j_802: [-46 -26 -18  19 -82 -22 -49  -3]
j_946: [-16 -38  -1  -1  16 -54  26  27]
j_203: [-13 -42 -10  48 -39  78 -21  38]
j_331: [ 12  42  -1 -14 -42  59 -50 -48]
[-39  78 -21  38] -> j_203
[-42 -10  48] -> j_203
[-18  19] -> j_802
[ -1  -1  16 -54  26] -> j_946
[-26 -18  19 -82 -22] -> j_802
[ -1 -14 -42  59 -50 -48] -> j_331
[-14 -42] -> j_331

j_361: [ -3  -3  -7  43  -6  10  17  -5  22 -40 -15  10  -8  23 -24  -8  58 -55
  23 -28   0   4  40  28   9 -15  36   0  17 -24   7   3 -21 -34  31 -21]
j_941: [ -3   1  -9  47  -5  11  13  -4  10 -15  22 -40  -7  26 -27  -2  44 -46
  13 -32  -6   2  35  17   7 -18  35  -8  28 -12  -7  10 -17 -22  24 -18]
j_916: [-40  35  15  45 -49  54  16  -5  10 -18  23 -43  -7  25 -26  -5  50 -53
  20 -29  -3   4  37  24  10 -16  36  -5  24 -19  -1   8 -20 -31  30 -20]
j_137: [ -6  -9  -1  47  -4  19  13 -10  -2 -29  31 -52   5  36 -20  -5  28 -14
  30 -70 -17 -10  20  18  -3 -52  53   4  40  -8  -9  13 -12 -13  23 -26]
[-16  36  -5  24 -19  -1   8 -20] -> j_916
[ 10 -15  22 -40] -> j_941

j_283: [-29 -32  19  10  15  49   5   1  48 -29  -3   6  11 -12  32  31  27 -34
 -14  37  -6 -24 -12 -40   1  47  10  30 -25]
j_758: [-29 -32  19  10  15  49   5   1  48 -14  -3   6  11 -12  32  31  27 -34
 -14  37  -6 -24 -12 -40   1  47  10  30 -25]
j_76: [ 31 -18 -21 -35 -10  -1  -6  14 -27   1   0  21  24  39  11  13 -23  35
  20 -50 -17  -5  -2  21  15 -25  15 -42  24]
j_610: [ -7 -33 -13 -16  -1  -8   4   2 -15  20 -13 -20  -4  24  17  12  -8  43
  23 -64  10  25  29 -35   5 -43  10 -59   5]
j_333: [ 18 -44  -9 -31 -11   3  12  17 -22   0  -7  23  26  41  19  27 -11  42
  13 -53 -15  -5  -6  -3  17  -9  20 -40  14]
j_589: [  1   2  21   2  -2  -4  39   5  -2  14 -20 -12  -2  15  21  29  21  38
  -2 -43  14  21   8 -68   4   7  11 -27 -17]
j_387: [  6  70 -18  15   6 -15 -34 -17   1  10  13 -26 -26 -30 -29 -43 -14 -29
   6  30  11  12  20  35 -15 -32 -22  12   5]
j_177: [ 11 -57  20 -15 -17  -7  42  21 -23  -4 -10  37  28  32   8  31   8  37
 -13 -27 -13 -11 -32  -9  15  35  16  -2   3]
j_720: [  7  56 -28   4   5 -21 -35 -16  -9  21   9 -36 -28 -15 -21 -40 -23  -5
  21  -8  15  24  37  22 -11 -59 -17 -23  12]
j_476: [ 19   1  49  15 -29 -32  10   5 -26  31 -16 -24 -13  18   3   5  -1  52
  13 -63  19  37  25 -42   1 -33   3 -50   0]
j_585: [ 17  26 -18  -5 -11 -49  -3  -5 -43  35  -1 -19 -19   8 -29 -32 -23  37
  16 -43  14  34  23  20  -4 -54 -11 -39  19]
[-29 -32  19  10  15  49   5   1  48 -14  -3   6  11 -12  32  31  27 -34
 -14  37  -6 -24 -12 -40   1  47  10  30 -25] -> j_758
[ 2 -2] -> j_589
[4 2] -> j_610

j_24: [-16 -12  -3 -14 -41   6  -1 -10 -14  46  15  22   6 -10  31  -7  13  20
 -18 -13 -25   5  13 -16   6 -11  11   7   7 -15  -9]
j_641: [ -7   3 -10  10  11   9   0  -3   6 -10 -16   9   9  26 -22   8   7 -24
  -2  23  32  -2  43 -19 -12   1   1 -23 -31 -10  -3]
j_966: [ 43  -2 -14  -7   1   9   2  -4   3  -9 -14   6  11  25 -32  42  -4 -18
 -16  12  12   2  27 -31 -28   5  -2 -36 -32  -8   2]
j_426: [ -4 -23 -22 -19 -11  -7 -10   4 -14  22  21  19  -8 -29  12 -16  -5  -4
  -1 -20 -19   0   5 -11  -3 -13  -6  21  14 -16  -7]
j_872: [ -2 -16 -13 -29 -52  -5   7  -1 -26  29   9  22   2   1  17 -20  16  -3
 -13 -18 -12 -33  17 -16 -12  -2  -2  30  -1 -16  -3]
j_371: [ 21 -14   4  -1  14   9  15 -12   5  -4   8  -1   7  34 -38  35  11 -11
 -11  28   6   9  40 -21 -27   2   1  -3 -37 -14  -1]
j_603: [-13 -40 -19 -50 -21 -11   5  10 -23  23  35   8 -26 -18  24 -15  18  12
 -17 -11 -17   1  -5 -17  18  20  -6  21  -1  -1   5]
j_440: [-15 -13 -25 -43 -17  -1  -5   6  -5  17   6  10  -9 -25   6 -15  21   8
 -27  11  -3   7   1  -7  -7   3  -6  -1  14 -33   8]
j_970: [ 42  -5 -16  13  -2  16  -2  -1  -3  12  -1  -3   7  36 -37  18  10  -8
   0  -1   7  16  37 -14 -12   7 -14  -9 -29 -14   8]
j_681: [ 45 -15  -2   7  17   7  10  20  -3   1  -6 -17 -15  19 -26  17   7 -27
  25   1  19   3  63 -15 -13  17   0 -18 -15  -6  -9]
j_469: [ 34  -6 -17   8   7   0  26   4   6   2  -8   1   7  48 -22  27  10 -21
  -6 -11   5   2  34 -13 -28  -1  -4  -9 -36   3  20]
[ 10  -9 -25] -> j_440
[ 8  7  0 26  4  6  2 -8] -> j_469
[-7  1] -> j_966
[ 10  -9 -25   6 -15  21] -> j_440
[-16 -12  -2] -> j_872
[ 12 -17 -11] -> j_603

